Known rows, with every step that occurs
dipan > rura > fula > vifas > sakel: [  45 -106  140   14  -59   29 -245  -91  148 -113  146  -14   72   37
 -167 -109  -36  -51   32   10 -152  -26  179   -3  107  -82  -32 -109
  195  -41    4 -208 -364   75  -13   16 -157  -57   63  -42 -112  -49
  133 -101    7   38   65   36  -34 -197   -3    7  -40  -57 -202    1
   -2   14  -35   24   14  -99]
sunud > lugat > dipan > lutod > dusi: [ -62 -172   15   38 -219  135 -101  -62  119  104  -22 -229  -66  -10
   59 -293   87  -13   37   60  -18  133   47  149  -76   16   -5  151
  -74  -99  -49 -266 -221  120   46 -139 -159  -10   -4   56  -56  -49
  112   59  -16  -47   -5   -9   97 -139  -19  104  -41  -88  -97  156
   69  -23   36   22   29   -6]
dipan > rura > lugat > sunud > lutod > dusi: [ -38 -120  -21  -59 -336  -13 -220  130   90  -84  271  -40 -175   21
   73 -184   48 -124  110  -18  111   65  149  217   77  -25 -123   95
  -30 -112  -80 -240 -279  113    0 -144 -244    0   56  -59 -202 -137
  156   73 -134 -244  -10  280   60   49   44   38   32  -51  -32    1
    7  -25  -45   55  -33  -16]
dusi > lugat > dipan > fula: [ -63 -263   26    3   -9   -1   44  -10  148  436  -47  -73 -168  -53
  -47  -76   46   64   89  -28  -84  -13   57   -3  -66   -2   70   14
   54  -72  -34  -41  -94 -115  -70  -93 -243  -14   49  116   -1  -14
  290  -33   20  -26  -19 -116   84 -272   -9   22  -73  -77  -22  210
    4  -56  -83  137   84  -17]
rura > fula > giki > vifas: [ 168  -52   41  197   70  142  -43  -47   94  -44   -9   -1  -51   14
  -74 -121  -36   45  180   -3  -58    0   75   64   57  -35   23 -229
   84  -45  109  -30 -294  188  -13  -48  129   46   85   -4  -18  -58
  157  -57  -25 -150  162   47  -45 -105  -11  -55   39  -99  -50 -109
  -77    9  -29  -26  -43   63]
sakel > dere > giki > vifas > fula: [  12 -117   17   50  -15  114  -15   22  168   35 -274 -211 -211  -10
   72  -21  -93  159  240    1  -56    4    0  195  198   37   21 -158
  216  -54  -37  -20 -179 -247  -20   82  -35   66   96  -23  -12  -35
 -139    1  -23  177  258  -81 -112  -50  -75  251  -34  -32  -86 -122
  -63    1  -95  259  -22  -21]
soga > dipan > fula > giki > sakel > dere: [  14 -252   22  271   -4  108 -250   53   12  381 -360  -83 -118   20
 -145   11    5  113  169 -100  -21 -333    6 -133   31  -99   15  -18
  -20  -33  286 -119 -101  -53 -107  -20   31   37  133  -21  107   41
   77  -16  -41  218  164  -98  -15 -144  -72  201  -29  -74   65   78
  -61  -81  -98  181   43   67]
dipan > lugat > sunud > lutod > dusi > kila: [ -30  -80 -197   83 -265   41 -169  149  200   37  194 -161 -105   41
  193  -67   72  -62  123   31   19 -198  -31  300   24   86  -95   82
   15  -76  -28 -114 -341   26  -21 -106  -19  100   12   31 -198   32
   50   56 -140 -171  -46    4  101   52   52  -57  118 -112  109 -160
   43  -51 -100   31  -57 -100]
lutod > dusi > lugat > dipan > fula > vifas > sakel: [  -5 -283   44   69  -66  128 -161  -52  228  388  135 -276 -115  -50
 -227 -129   75   25   42   17 -246  -22   66  -99   31  -42   28  -50
  101  -34   -2 -286 -477 -209   11 -168 -414  -65   90  127  -15   45
  224  -61   59   99   -8   14   55 -481   -3   69  -54 -170 -317  226
  130  -58 -187   92   35 -131]
fula > vifas > sakel > dere > giki: [-140  -39   83  217   -7   97 -207  -70  201    3 -285 -120  -25    9
 -112    3  -53   98   79    8  -94  -65   10   65  236  -21  -41  -56
   82   66   91 -216 -296 -238  118   72  -46   12   71    3    8   47
 -255  -29   24  307  154  -66 -125 -191  -85  282   -4  -39 -238 -133
   48   31  -97  194   -3  -52]
lutod > dusi > kila > sakel > dere: [  29   60   22   39 -121   29 -104   97  -40  116  119  -96  -77   31
   20   39   56   54   43   -3   86 -127  -55  -30  175   22   -7  -20
  -38  -52  -17 -203 -234 -105 -125  -38   -6   -5   30   27 -130   41
  -49   70   19   92  154  -90   30  -11   17    5  -20 -157   43   48
  148  -11  -82   10   46  -33]
soga > dipan > lugat > sunud > dusi > kila > giki > sakel > dere: [ -90   41 -128  217 -137   75 -269   94  346   52  -30 -217   19   39
   56   20   23   52  214   88   -7 -442   16  207  110  -40  -57  -22
  -95 -145  267 -157 -176  -44 -209  -64  116  152   81    4   54   76
 -178    8  -13   85  150 -217  114   37  -36  -16   81  -94  246  -97
  -90  -69 -156  196    9  -97]
soga > sunud > lutod > dusi > lugat > dipan > fula > vifas > sakel: [ -80 -307  -77   68 -201  119 -229   28  269  260  212 -380 -168  -43
 -107 -175  106  -74   26  -73 -243 -124  104   18   16    0   23  -13
   18 -110  137 -277 -441 -107   69 -194 -421  -64   67   20 -104   27
  203  -56  -33   36   15   48   52 -438   -5  254  -23 -119 -215   79
  153  -92 -164  252   60 -205]
fula > giki > vifas > sakel: [  86   26  -36  171   -3  162  -82  -42  128  168   53  -85  182  -18
 -129  -62  -10  -76   86   69  -36  -40   35  -46   83  -92   58 -107
  -27   -2   86  -23 -221    6   90  -63  102   40   97  -15   38   12
  -57  -36   48  132  139  122  -64 -171  -28 -108   38  -46 -100  -49
   44   22 -133  111  -49  -41]
lutod > dusi > lugat > sunud > dipan > fula: [  87 -331  -31  -39  -14   14 -176  130    5  369  228 -119 -168   17
  -50 -136   54   11  179    0  -66  -23  -48  108  -82  -39  -18 -108
   95 -146   21 -119 -177  -34  -66 -208 -160   -2   40   63  -10  -74
  302   11  -67 -201  -99    1   76 -284   74   28  -24 -148  -54  147
   38  -86 -147  172   31  -71]
soga > lutod > dusi > kila > giki > sakel: [ 105   31 -164  105  -76  160   -8  118  135 -152  361  -72  -85   -1
  -35   19   97  -87  192    1 -148 -224    2   -5   84    4   38   18
 -209  -28  167 -174 -416  -36 -220    2  169   14   49  -45 -144   84
  -84   24  -26  137   50    5  132    4    2  313   72 -110  159   44
  -38  -33  -24  -76  -19  -24]
soga > dipan > lutod > dusi > kila > giki > sakel > dere > vifas > fula: [ -57 -114 -156  159 -115  295 -180   35  294  -85   25 -441 -225  -15
   26   30    5   70  354  -56 -127 -235  125  180  149  -54   21   17
   28 -137  227 -181 -311  -17 -278  -58 -194  -25  108 -102  119   67
 -156  -22  -39  354  213 -312   49 -170  -27  337   22 -157   57 -163
  -92  -54  -85  156   30  -67]
lugat > lutod > dusi > kila > giki: [ -71  115 -149   55  -60  146   -5   96  229   15  200  -54 -126  -51
   85  -32   97   10  154   77  -34  -51   24    5   78  -16  -24   47
 -136   18   18 -164 -296   52 -166  -37 -129   59   31   41 -116   62
  -48   38  -47    1   70   -8  125   54    2  202   74 -171   20  -77
  -31   29   27 -193  -28  -14]
soga > lugat > lutod > dusi > kila: [ -77  -83 -164   58 -221  119 -124   71   96  106  278  -47  -66  -33
  129 -161   67   41   39    8  -14  -53  -10  -12   -5   50  -30   19
  -22   24  -47 -339 -394  -18  -82  -37  120   77   24   63 -227  111
  -30   67    1  -77   80  -53  125  178    4  -45   69 -169  -29  -17
   36  -37   -8  -73  -29  -60]
lugat > sunud > dusi > lutod: [-116  123  -61  -62 -263  -13 -215  -25  -27   -3   64   14   68   -5
  118 -102   -4  -33  -60   57   22 -102  -54 -122   30   58  -30   16
   75  -62 -100 -189  -81  118   30 -176  -10    3  -28  -94  -37    0
  -55   21  -93   13   41   -7  -43   -5  -26  147   13  -17 -191  -55
   -7   -9  -61  122    4  -21]
lugat > dipan > lutod > dusi > kila > sakel > dere > fula > giki > vifas: [-100  -80   25  215 -126  233 -143   -2  135  348  -80 -289 -133  -55
   63 -151   77   67  345  -32   29 -211   80 -124  167   20   11  -46
   86 -191  -53 -248 -507  129 -148 -139  -64  -27   76   33  -97  -78
  134   68   18 -173  335 -257    5 -276  -47   28    5 -234   31   20
  101  -15  -10  270   44   31]
lutod > dusi > kila > sakel > dere > vifas > fula: [  70   -9  -20  -84 -121  125 -134  108   31  143   67 -229  -40   33
   39   84   26   78   96  -49   16 -108   19  174  214   26   14   -6
   63  -76  -51 -113 -413 -114 -120  -25 -190  -31   60  -24  -29   49
 -120   26   32  199  227 -230  -35 -116  -21  -25  -65 -161  -90 -155
  100  -33 -134  105   47 -122]
vifas > fula > giki > sakel > dere: [ 119  -41   21  101  -88  203 -203   45   71  240 -365 -112   86   11
  -48  -41  -28   35  154  -34   -6 -199   -8   30  119  -31  -28   32
  -30  -29  185    7 -297 -170 -110   78  128   71   83  -76  -37  113
 -143   21  -15  395  199    9 -128  -62 -113  204  -64  -47  -45   20
  -42  -67 -144  147   24   17]
rura > dipan > lugat > lutod > dusi > kila: [ -35   25 -238  124 -262  152 -196  199  195  379  357 -143  -63    9
   11 -136   62   51   85   76   86 -188  -26  199 -115   17 -135   25
  198   38   24 -279 -247  129  -69 -100  -20   90   61   94 -151   68
  139   43 -136 -160   41   -6  216  148  -24  -79   93 -178   63  -92
  -27  -45   47 -149  -15   -5]
giki > sakel > dere > fula > vifas: [  25  -71  224  213   77  131 -280 -107   69   50 -240 -183   15  -32
  -72   44  -19   56  199 -127 -114 -207   36 -191  217   33  -76 -110
  105  -78  163  -82 -418 -185 -129   61   82   -1   60  -28  -36   29
  -47   15    5   -5  179 -222  -45 -112  -91  165  -58  -62 -119 -162
  -13  -46  -30  213   12  -10]
lutod > dusi > lugat > sunud > dipan > rura > fula > vifas: [ 116 -241   80   18 -122   51 -380  -32  161   40  379  -65 -118   63
 -132 -260   -5   47  208   -8 -165  -12   99  103   47  -74 -115 -218
  225 -208   68 -399 -469  140 -102 -196 -155  -59   35  -24 -130 -172
  366  -40  -38 -318  -13   34   62 -306   56  109  -42 -159 -169  109
   21  -14  -74   46    4  -34]
lugat > lutod > dusi > kila: [ -60   74 -131  -16 -186   92 -122   92  110  139  232   11 -105  -31
  117  -45   65   -7    6   30   36  -93  -13  -63   -8   34  -76   54
   24    0  -67 -242 -245   58  -94  -81 -116   17    5   38 -161   75
   45   55  -42  -65   86  -44   93  117   -1   60   66 -154    3  -49
   23   10   37 -171  -33    3]
dere > sakel > giki > vifas > fula: [ -15  -61  -66 -109  -20  155   43  -51  109   27  -63 -257 -101  -31
  -87  -64  -17  -19  194   76 -131 -176    7   57  122  -71  -13  -14
  316  -53   20   20 -194 -223  -32  127   69   80   78   83  -29  -16
  -27  -16   31    6  138   35  -65  -74  -64  134  -13   -8 -202 -113
  -32  -31 -138  252  -18  -11]
dere > vifas > sakel > giki: [-116  -26   20  -19  -57  116  -84  -49  207   42 -191  -58   80  -15
 -123    3  -11  -68   -7  -19  -57  -74   17  118  110 -110   20   35
    8    9   65    8 -254  -86   79   53   73  -21   43   -4   59   70
  -95  -37   27  109    5  -21  -94  -89  -54  121   28  -13 -187 -209
   35   34  -83  210   18  -68]
soga > lugat > lutod > dusi > kila > giki > sakel: [ -36  -42 -207  123  -72  233 -118  108  219   42  269 -132    3  -74
    5 -132  128  -22  255  -23 -104 -104   38  -29  108  -16   15   48
 -178   21  147 -245 -468 -145 -227    6  219  149   93   59 -206  163
 -220   63    9   78  117   13  180  135   -8  173   79 -196   57  -45
  -48  -50  -74  -93  -39  -28]
dipan > fula > vifas > sakel: [ -21 -174   38   86   64   50 -129  -41   96  147  -18 -156   72  -15
 -167   39   26  -25    5   -8 -170  -62   51  -61   38  -43   15  -39
  170   22   45  -66 -317 -125   70    5 -186  -11   82   46   57   22
   46  -78    5  183   20  -45  -12 -261   -2   23  -18  -60 -233  -22
   69  -41 -109   86    5 -127]
sunud > lutod > dusi > kila > sakel > dere > giki > vifas > fula: [ -20  -50 -130   14 -168  122  -27  188  111   55   -3 -320 -362    5
   98   66   52   53  293  -46   31 -118   12  296  286   92  -18  -98
   91  -43  -51 -240 -421 -239  -65  -14 -166  106   85  -41 -116   33
 -114   65  -60  122  317  -70  -44  -63  -49  386   -9 -119  -54  -94
   58  -11 -204  184   -2  -67]
sunud > lugat > dipan > soga > lutod > dusi > kila > sakel > dere: [  61  -24   96   82 -304  140  -94   85  144  206   50 -187 -259   55
   60 -220  131   11  -76   41  132 -104  -41  -65  148   84    4  136
  -25 -125  -39 -491 -495   84  -79  -80  111   23   28   63 -151   23
  182   75   85  301  161 -285  205 -121  -73   -5  -74  -59   71  122
  171  -59  -66   18   68 -185]
kila > dusi > lugat > dipan > rura > fula: [  -3  -58  140 -127 -163  -51 -132   34   97   86   60   91   94  -21
   41 -226   15   18  116  -32   10  178  162  282  -50  -20   69   54
  165 -188 -120 -297 -212  187 -137 -131 -247  -31    0   67 -112  -58
  270  -24   16 -230  -16  -74   43 -180  -50   77 -104  -96  -42  300
  -39  -21  -23    5   76    5]
soga > sunud > lugat > lutod > dusi > kila > giki > sakel > dere: [  50   26  -56  213 -168  226 -290   72  267   44  126 -232   85  -10
  149 -204   92  -21  161    9  -13 -176   -8  108  192  -11    0   37
 -312 -163  313 -203 -444  -56 -220   43  177  130   89   29 -267   77
 -213   93  -59  143  246  -84  176   93  -57  269   -9 -190  165 -227
   23  -50   17   41   43  -84]
sunud > lutod > dusi > lugat: [  19  -89  -49  103 -182   54  -10   26  -17   60  205 -182 -341    0
   11  -72   67  -45   92  -24    6   52   51  127   33   56  -20  -42
 -166  -13   53 -227 -270  -50  -31 -160 -181    7  -14  -40  -82   85
  167   37  -70  -90  -61  172   47 -101    9  252  -24  -59 -137   45
   97  -26 -129   25   15  -27]
vifas > fula > giki > sakel > dere > dusi > kila > lutod: [  -4   74 -134   48 -180  210  -68   85  112  259 -218  -88   19   37
  158  152   34  -37  319  -80   -7 -226  -37  242   89   40   21  100
  -36 -137  171 -214 -456  -98  -66   39   32   57   55  -75  -69  101
 -249   38  -56  465  220 -191  -70   78 -140  158  -53  -70   14  -79
  -74  -74 -148  100  -34 -103]
fula > giki > vifas > sakel > dere: [  92    9  112  245  -54  188 -157  -85  191  206 -130 -103   79  -13
  -89  -79  -56    7  123   75   -2  -61   -4  -79  186  -92   54 -120
  -17  -34  126  -43 -233 -109   54  -65  159   22  112  -66   -1   21
 -104   -6   30  287  204   57 -121 -119  -60  -51    6  -80 -142  -95
   68   31 -174  237  -23  -36]
sunud > lugat > dipan > lutod > dusi > kila > sakel: [ -98  -64 -103   26 -234   81  -56   16   66  205  156 -221   74   -5
   59 -194  164  -57   45   50   59  -19   52  161  -19   38    7  157
 -102 -112  -68 -332 -321  108  -27 -101  -99   39    4  112  -90  -16
   81   75   47  -39   91 -173  172 -188    2   -2  -33 -132   69  191
  151  -34   -2  -29   86  -34]
lutod > dusi > lugat > sunud > dipan > soga > fula > vifas: [  74 -156    4   21  -58  111 -248  -10  149  144  261 -352 -307  -21
 -109 -228   72   40   97  -36 -100 -116  -56   58   87   14 -175 -131
  289 -171  187 -418 -407  146  -90 -185  -78  -66    4   48   39  -90
  342  -28   63  -68  -90  -96  191 -372   23   80   -7 -121 -100  -13
  111 -102 -139   67  -21 -172]
kila > lutod > dusi > lugat > sunud: [  18  -65 -105  -15 -181    8  -29  -58   49  187  281  -72 -106  -45
   49 -200   52  -55  206  -12  -16  146  -25   84  100   31   22  -77
  -72 -124   -9 -107 -344  -49   -7 -191    7   33   63   -1 -117  -33
   37   68   16  132  -98   59   84 -254   14    2   -6  -88  -77   -4
    6  -46  -76   66  -24 -120]
lugat > sunud > lutod > dusi > kila > sakel > dere: [ -62   85  -43  -32 -254    4 -193  136  116   85   77  -81 -134   20
  136  -15   96  -50  126  -29  107 -175  -45    4  246   60  -62   48
  -83  -99  -31 -129 -308 -100  -42 -142   29   44   32  -81 -201   -5
  -67  122  -53  137  139 -107   -5  -32   23  140   54 -135   45 -110
  111  -17 -176  107   11  -59]
dere > fula > giki > sakel: [  73  -55   12  160  109  137 -145   43 -135  184 -187  -23  146   -4
  -67   -2   33  -55  187 -103  -22 -230   50  -69   62  -13  -36  -26
 -127  -22  120   17 -309   83 -108   72   79   60   37   29  -21   63
   33    8  -10 -193  116  -25  -29 -137  -81   79  -22  -41   41  -52
  -75  -68    1  121   14   34]
fula > giki > vifas > sakel > dere > dusi: [  49   50   78  160  -40  213 -134    5  101  191 -216 -138   45   53
   -7   12  -18   -1  150   49  -20  -86   17  -98  144  -54   92 -109
    7  -98   90 -184 -293  -39  135  -82   46  -38   76  -66    9   11
 -186   -7   -2  203  243   56 -163  -23  -68   -9    7  -85 -181 -184
   76   23 -196  242  -80  -66]
dipan > soga > lutod > dusi > kila > sakel > dere: [  54   59   10   76 -212   99  -82  151  -43   59  170 -155 -387   53
   42  -83   79   -5  -36  -19  156 -174  -42 -180  174   89   -1   17
  128  -68  -22 -389 -418  108 -145  -38  138  -32   28  -11 -127   70
  112   43   37  338  157 -170  123  -45  -10   74   -7  -56  110  -18
  169  -62  -35    4   21 -138]
dipan > fula > giki > vifas > sakel: [  82 -172  -13  158   70  133  -72    9   70  329  -24 -126   94  -17
 -132  -32   10  -43  134   16  -82  -66   40  -24   45  -93   98 -105
   77  -19   55   36 -264  -12   56  -49  -47   46  138   43   56  -12
   87  -65  -12  100  139   92  -46 -236   -8  -78    9  -96 -119  -18
   40  -29 -145  163  -29  -52]
soga > lugat > dipan > fula: [ -95 -387    8  -31   -9   32    0   35  151  269 -117  -68  -63  -41
  -22 -141   53   98   82  -62 -141   14   16    7  -79   -5   89   78
   92  -22  -67  -66 -109 -148   -8  -20  -27   33   62  103  -57  -30
  109  -11   29  -36   -5 -122   66  -74   -5  -93  -19  -74  -51  201
  -29  -81  -84  169   41  -68]

Rows
[-113  -12   36   30 -331   91 -313  107  100  275  263  -38 -100  -21
    9  -58   69   26  129  -52  245  -37  217  103  201  -55  -69  110
   70  -82  -20 -418 -462   60 -154 -103 -219  -53  129   -6 -147  -40
   13   73   -6  -80  274  -68  118   88  -21 -112  -57 -197  -28 -210
  105   21   34   74   50   14] => dipan > rura > lugat > lutod > dusi > kila > sakel > dere > vifas
[-107   76 -182  -38 -238   62  -73   89  254   15  111 -172 -139  -29
   61  -62  124 -101  186  -47    9 -214  -58    9  240    8  -55  -70
   57 -156  -18 -132 -498  -96  -17  -81  221  113   68  -10 -181  -49
   38  102  -45 -117  152   12   35  -17   28  288  134 -121   34 -127
  114   19 -161   94  -54   -1] => lugat > sunud > lutod > dusi > kila > sakel > giki > vifas
[  23 -100  -15  260  -41  202 -222  146   -7  627 -157 -163 -116   81
 -124   -3   35  102  292 -131    3 -251   14   55   14  -33   24  -88
   35 -100  280 -233 -365  -20  -46  -75   -4    8  108   27   -5   27
  112   -3 -140  116  234   -1   13  -97 -100  330  -65 -146  -36  -25
  -11 -117 -158  156   34  101] => rura > dipan > fula > giki > sakel > dere > dusi > lugat
[   0   89 -166   75  -67  135   -4   56  413 -211  334 -189 -165  -29
  164  -17   68  -64  323   24 -117  -50   -8  117  228    7    4  -75
  -98 -147   25  -20 -341  -22  -82 -160  -23   94   66  -45 -118 -101
  -36   46  -95  -82  115   -5   90  -27   66  189  150 -147   61 -198
  -22   36 -151  -29 -115  -49] => lugat > sunud > lutod > dusi > kila > giki > vifas
[-176   74 -189  -90 -275    3  -81  149  143   25   -7  -73 -118    6
   71  -47  143 -113   88  -42   49 -254  -67   84  180   14  -98   54
  -78  -89  -30 -142 -449  -45  -15  -19  153   98    9    3 -197   15
   26  108  -69  -63   38    4   15  -21   12  343  113  -96   45  -47
  105  -12 -122   46    7  -23] => lugat > sunud > lutod > dusi > kila > sakel > giki
[ -25   16   22  267 -191  149 -165  161 -135  329  -36  -80 -112  -34
   19  -85  100   13  166   24  269 -158  142   42  145   23 -134  -26
 -134    2   27 -344 -667  136 -162   -2  -38   73   91   89 -174   92
  123  105  -30 -236  246 -101   63  -74  -85 -170  -10 -218  -23 -117
   49  -60   16  100  104  -38] => rura > lugat > lutod > dusi > kila > sakel > dere > fula > giki
[  64 -237   23   76 -263  187 -295   61  198  277   91  -15 -273   16
 -138 -268   94  -64  272 -119  -72 -134  189  105   59  -61  -44   63
 -148 -103  137 -370 -468  108 -168 -202 -247   -6   63  -48 -228   25
  341   -3  -75 -163   92  242   34 -214  -55  410  -66 -146  -63  256
  -39  -38 -135   14   30  107] => sunud > lutod > dusi > lugat > dipan > rura > fula > giki > sakel
[ 123 -158   27  -44  -41   91 -433  109  123  183   28  201  189   64
 -130 -202   10  -89  274  -67  -27 -215   64   95   -4 -153  -89    4
   86 -158  174 -103 -172  222 -118  -93  132   38   73  -76  -95 -130
  160  -19  -65 -163   84   52  -30 -113   -8  101   -1  -81  120   99
 -150  -32  -57   97   -5   87] => lugat > sunud > dipan > rura > fula > giki > sakel
[ -61  121  -78  165 -133  174 -113   30  119  248 -175   29   12   36
  127  160   51  -35  306 -116   36 -229  -65  132  105   15   29  120
 -113 -127  232 -275 -352  -27  -33  -31  122   33   50  -54  -66   62
 -249   53  -52  320  199 -165  -25  144 -113  152  -12  -88   77 -117
  -35  -30  -87   55  -59   -3] => fula > giki > sakel > dere > dusi > kila > lutod
[ -47    6   44  -12 -156   -2 -170  146  -13   89   -1 -127 -171    8
  186    8   94  -59  202  -62   89 -215    4  -16  271  103  -83  -35
  -88 -134 -113  -77 -442  -28 -112  -86  -44   41   18  -50 -223  -13
   59  125  -75 -158  148 -236  -13 -118   -7   76   27 -144   34 -178
   57  -53 -125  247   52 -133] => lugat > sunud > lutod > dusi > kila > sakel > dere > fula
[-157  -55   -6  111 -315   99  -79   69  151  124  106 -207 -186  -55
    8 -138   89  -10  125   24  186  -31  125  153   41   16  -54  134
   83  -98  -15 -368 -261   -8 -107 -136 -139  -38   65   70 -102   -7
   58   76   11   42  147 -149   97  -88   14 -127   14 -172   84  149
  104  -42  -17  108  106   11] => rura > lugat > dipan > lutod > dusi > kila > sakel > dere
[-195  -98 -285  100 -312   64 -119  169   50  347  -61 -218 -165  -16
  -87 -110  151   59   24   74  103 -392   31   -1  -38  -40  -94    7
   99   26   70 -399 -391   38 -111   36  159  122   76  130  -72  169
  127   55   10 -125   14  -47  182   -1  -34   98   79 -119  117  -10
   70  -36    3   40   60  -56] => soga > dipan > lugat > lutod > dusi > kila > sakel > giki
[ -45   58   29  120  -93  157  -12   -6  376   30  -52 -288 -180  -19
   90  -36   39 -108  373   74  -78   25  123    5  305   -4  120 -170
 -132 -194  117  -47 -388 -241   54 -186   33   37   94 -139  -55   -2
 -177   25  -38  310  142   -4  -65 -185  -19  232   36  -77 -151 -345
   29   16 -359  398  -52 -191] => kila > giki > vifas > sakel > dere > dusi > lugat > sunud > lutod
[   2   21  -99   89 -223  212 -167  138   76  213 -107 -222 -128   51
   48   88   75   35  186  -81   70 -195   48  304  229   22  -29   89
 -136  -26   84 -189 -604    6  -40  -74 -198   24   52 -115  -15   79
  -90   45  -55  215  257 -113  -93 -130  -82  214  -43 -147 -163 -187
  109  -24 -203  117   37  -72] => sunud > lutod > dusi > kila > sakel > dere > vifas > fula > giki
[ -95   58 -152   86 -260  135  -14  108  151  136  207 -158 -162  -96
  -74 -109  124  -56  113   39  169  -84   84   51  113  -35  -92 -100
  142  -45   37 -355 -560  -68  -98  -10  179  116  129  129 -146   49
  102   85   10 -205  195   72  150   95  -12   -3   89 -173   11  -88
   88    6  -21  -27    4   39] => rura > lugat > lutod > dusi > kila > sakel > giki > vifas
[ -95  196 -258  -37 -212  -34 -200  237   81  342  337 -129  254   73
  -12  -38   85  -34   25   83  156 -307  -12  333  -28   26 -113  -35
  130  -68    6 -144 -206  189   11 -113   86  140   33   75  -15  -15
    4   33  -34 -170  124 -105  145    6   -9 -267   79  -88  170  -45
   33  -86  -81   24   34  -70] => rura > dipan > lugat > sunud > dusi > kila > sakel
[ -78   39   -9  393   -5  314 -259  -12  291  -30  179 -425 -143  -25
  -55  -38   27   74  465  -89 -156 -253   54   45  211   -3 -118 -103
  117 -125  246 -254 -586   43 -264  -26  -36   16   84  -15  -64  -30
   14   23 -146  -14  237 -251  127 -158  -57  436   50 -226  -24 -140
  -60  -60   33   55   23   40] => rura > dipan > lutod > dusi > kila > giki > sakel > dere > fula > vifas
[  43  -63  121  153    6  252 -292  -14  137  241 -316 -194 -173  -15
  -83  -68   19   63  151 -199   51 -257   -2   48  250  -27  -54   93
  108  -76  339 -132 -309  148 -140   -6  100  -57   89  -37   85   18
   -5  -35   46  292  188 -155   35 -112 -106  172  -48  -89   21 -349
    6  -81  -83  166  -13   -2] => dipan > soga > fula > giki > sakel > dere > vifas
[ -95  -44 -206   99 -234  153  -97  113  170  355   54 -267  -95  -62
  -35 -146  139   17  160   54   76 -241    8   28   84   -8  -43  -63
  239  -45   24 -271 -598  -84 -106   17  266  154  118  140 -172  104
   57   70   -5 -179  138   52  161   81  -17   46   77 -183   39 -158
  135   -1  -23   63  -25   -3] => dipan > lugat > lutod > dusi > kila > sakel > giki > vifas
[  57 -188   80  265  -14  175  -88    4   38  489 -170 -241 -122   38
  -33   -5    2   44  238   12  -51  -87   79  -37  109  -36  154 -203
   37 -143  106 -192 -468 -119   48  -96  -90  -24  124   24    9   34
   64  -45  -28  168  237   20  -87 -234  -44   36  -66 -148 -202 -122
  123  -50 -261  362   -8  -96] => dipan > fula > giki > vifas > sakel > dere > dusi > lugat
[ 115    7   69  253    9  160 -119   47  -85  241   35 -205  -63   14
   28   10   37   86  262  -29   44 -218    0  -90  265   15    4 -209
  -44 -126   -2 -185 -565   48 -159  -31   39   38   83   49 -112  -34
   85   60   11 -258  331 -140    2 -158  -35  -80  -17 -212    3  -88
  116  -18  -65  170   18  -25] => lutod > dusi > kila > sakel > dere > fula > giki > vifas
[-197   61 -242   51 -274  221 -118  226  156  314  158 -224 -268  -10
  -79 -296  139   30   21  -57  165 -156  -53  -54   81  -14 -118   12
  262   18    5 -504 -550  138  -93   34  331  173   72  159 -171  103
  147   69   -3   70  150  -56  249  116  -56  181   92 -125   15   -9
   86  -88  -33 -140   15  -65] => rura > dipan > soga > lugat > lutod > dusi > kila > sakel > giki
[  10 -246   86  108   71  195 -470   87  222  499 -312   12  108   21
 -108  -11   10   44  340 -158  -33 -247  -51  105   81 -134  -16   83
   92 -144  293   57 -208  -34  -31 -153  109    4  134  -76  129  -94
  -49    3  -67  110  165 -200  -89 -176  -51  118  -15 -136  -26 -207
  -65  -51 -157  337  -12   65] => lugat > sunud > dipan > fula > giki > sakel > dere > vifas
[-209  -70 -152   92 -297  157   39   29  281   64  159 -296 -198  -99
  -66 -181  115  -58  188   20   91  -71  109  155   39  -40  -46   12
  211 -152   -2 -371 -441   -8  -79  -73   55   26   99  141  -78  -54
  155   54   21 -206  154  -34  139  -77   22   12   95 -161   81  136
  108   -8   -2   89   40   70] => rura > lugat > dipan > lutod > dusi > kila > sakel > giki > vifas
